Below are the code and all the weights of a small trained network. Each question names an input and a class and asks about switching units off, where a switched-off unit gives its printed mean instead of its output.

import numpy as np


def w(rows, s, z=0):
    codes = np.array(rows[::2]) - 128.0
    scale = np.full(codes.shape[1], s)
    scale[-1] = z or s
    return codes * scale


def f(y):
    return np.maximum(y, 0)


def log_softmax(a):
    a = a - a.max(-1, keepdims=True)
    return a - np.log(np.exp(a).sum(-1, keepdims=True))


def net(x, mask):
    res = np.array(x, float).reshape(1, 4) / 4 @ E
    y = f(res @ A[0][:, :-1].T + A[0][:, -1])
    res = res + np.where(mask, y, B[0][:, -1]) @ B[0][:, :-1]
    return log_softmax(res[-1] @ U[:, :-1].T + U[:, -1])


A, B = {}, {}
E = w([
[134,2,31,163],'x0',
[244,123,95,10],'x1',
[194,219,51,211],'x2',
[223,69,228,203],'x3',
],0.0063)
A[0] = w([
[114,221,193,112,19],'N0',
[82,69,207,33,93],'N1',
[85,91,195,61,206],'N2',
[187,96,203,163,19],'N3',
[49,168,58,70,90],'N4',
[70,161,72,61,152],'N5',
[133,38,44,154,47],'N6',
[206,179,75,163,166],'N7',
[59,119,138,197,90],'N8',
[134,212,157,134,103],'N9',
[166,188,78,200,144],'N10',
[86,80,33,126,123],'N11',
[56,134,150,205,73],'N12',
[169,135,41,194,148],'N13',
[106,216,204,93,32],'N14',
[164,219,102,173,53],'N15',
[58,163,61,70,71],'N16',
[61,154,94,99,108],'N17',
[104,41,46,175,37],'N18',
[200,123,109,59,6],'N19',
[97,254,186,106,26],'N20',
[212,123,111,60,81],'N21',
[140,102,188,189,110],'N22',
[200,87,210,143,72],'N23',
[93,57,175,56,41],'N24',
[34,139,155,217,88],'N25',
[50,184,84,77,58],'N26',
[234,106,133,46,129],'N27',
[46,134,149,211,68],'N28',
[133,81,56,165,115],'N29',
[205,100,211,185,108],'N30',
[199,180,82,164,150],'N31',
[73,120,170,213,122],'N32',
[169,204,102,167,82],'N33',
],0.0068,0.0011)
B[0] = w([
[206,6,188,94,204],'N0',
[33,56,89,172,241],'N1',
[42,64,122,186,226],'N2',
[187,133,30,221,201],'N3',
[199,132,91,237,242],'N4',
[182,147,92,240,236],'N5',
[200,70,227,72,227],'N6',
[30,76,122,121,219],'N7',
[150,178,65,20,220],'N8',
[156,27,210,95,196],'N9',
[19,54,131,116,223],'N10',
[225,73,209,141,232],'N11',
[150,178,41,5,227],'N12',
[58,42,191,113,218],'N13',
[189,18,196,106,208],'N14',
[43,19,136,132,211],'N15',
[190,132,84,235,233],'N16',
[191,151,84,200,200],'N17',
[206,75,226,73,229],'N18',
[109,193,27,40,206],'N19',
[213,23,190,94,227],'N20',
[104,199,40,31,220],'N21',
[181,171,36,180,206],'N22',
[161,153,38,217,212],'N23',
[36,63,111,154,219],'N24',
[164,177,43,4,252],'N25',
[204,126,88,214,222],'N26',
[108,196,35,55,244],'N27',
[155,177,37,2,237],'N28',
[165,54,236,82,204],'N29',
[156,137,50,207,231],'N30',
[32,76,115,127,212],'N31',
[138,190,43,54,236],'N32',
[39,29,138,139,204],'N33',
],0.0052,0.0042)
U = w([
[133,181,79,43,99],'0',
[186,145,99,242,98],'1',
[189,82,224,98,99],'2',
[3,87,137,153,105],'3',
[110,168,160,144,254],'4',
],0.017,0.0073)

Each question gives the input, the list of numbers given to net, and the class t.
The units are the neurons (one row each of A and B). Each row of codes is followed by its name. A weight is (code - 128) times the scale printed after its matrix; where a second scale follows, it is the last column's (A, B and U).
mask holds one flag per neuron, in row order. A switched-off neuron (its flag False) gives its mean, the last column of its row in B, instead of its output. The means were averaged over made-up inputs and are rounded, as every weight is.
A unit's drop is (log p(t) with every unit on - log p(t) with that unit switched off) / (log p(t) with every unit on - log p(t) with every unit switched off).
The circuit of an input: a set's keep is (log p(t) with only the set's units on - log p(t) with every unit switched off) / (log p(t) with every unit on - log p(t) with every unit switched off). Starting from the 12 units with the biggest drops (on a tie, the unit counted first), units are removed one at a time, each time the one whose removal leaves the highest keep (on an exact tie, the one counted first), for as long as the keep stays at least 0.8.
units of the circuit, in order: the units of the circuit, biggest drop first
most important unit: the unit with the biggest drop
k most important neurons: the k neurons with the biggest drops, biggest first
drop when u is switched off: that unit's drop, to one decimal
input [-7,3,-8,4], class 3: units of the circuit, in order : [N1; N2]
input [7,-4,6,-2], class 2: units of the circuit, in order : [N18; N6; N29]
input [-6,-5,2,-4], class 2: units of the circuit, in order : [N20; N0]
input [-7,7,-6,2], class 0: 4 most important neurons : [N27; N21; N19; N11]
input [6,4,-1,1], class 2: units of the circuit, in order : [N6; N18]
input [7,6,5,1], class 2: units of the circuit, in order : [N6; N29]
input [7,0,-2,-6], class 2: units of the circuit, in order : [N18; N11]
input [7,6,-8,-6], class 3: 3 most important neurons : [N1; N24; N2]
input [3,6,-8,-5], class 3: most important unit : N1
input [-8,-8,1,-5], class 0: 4 most important neurons : [N25; N28; N12; N32]
input [-6,4,6,-1], class 2: drop when N0 is switched off : 0.2
input [-6,3,8,5], class 3: drop when N31 is switched off : 0.1
input [0,3,-7,4], class 3: drop when N10 is switched off : 0.0
input [-4,-8,6,-5], class 0: most important neuron : [N25]
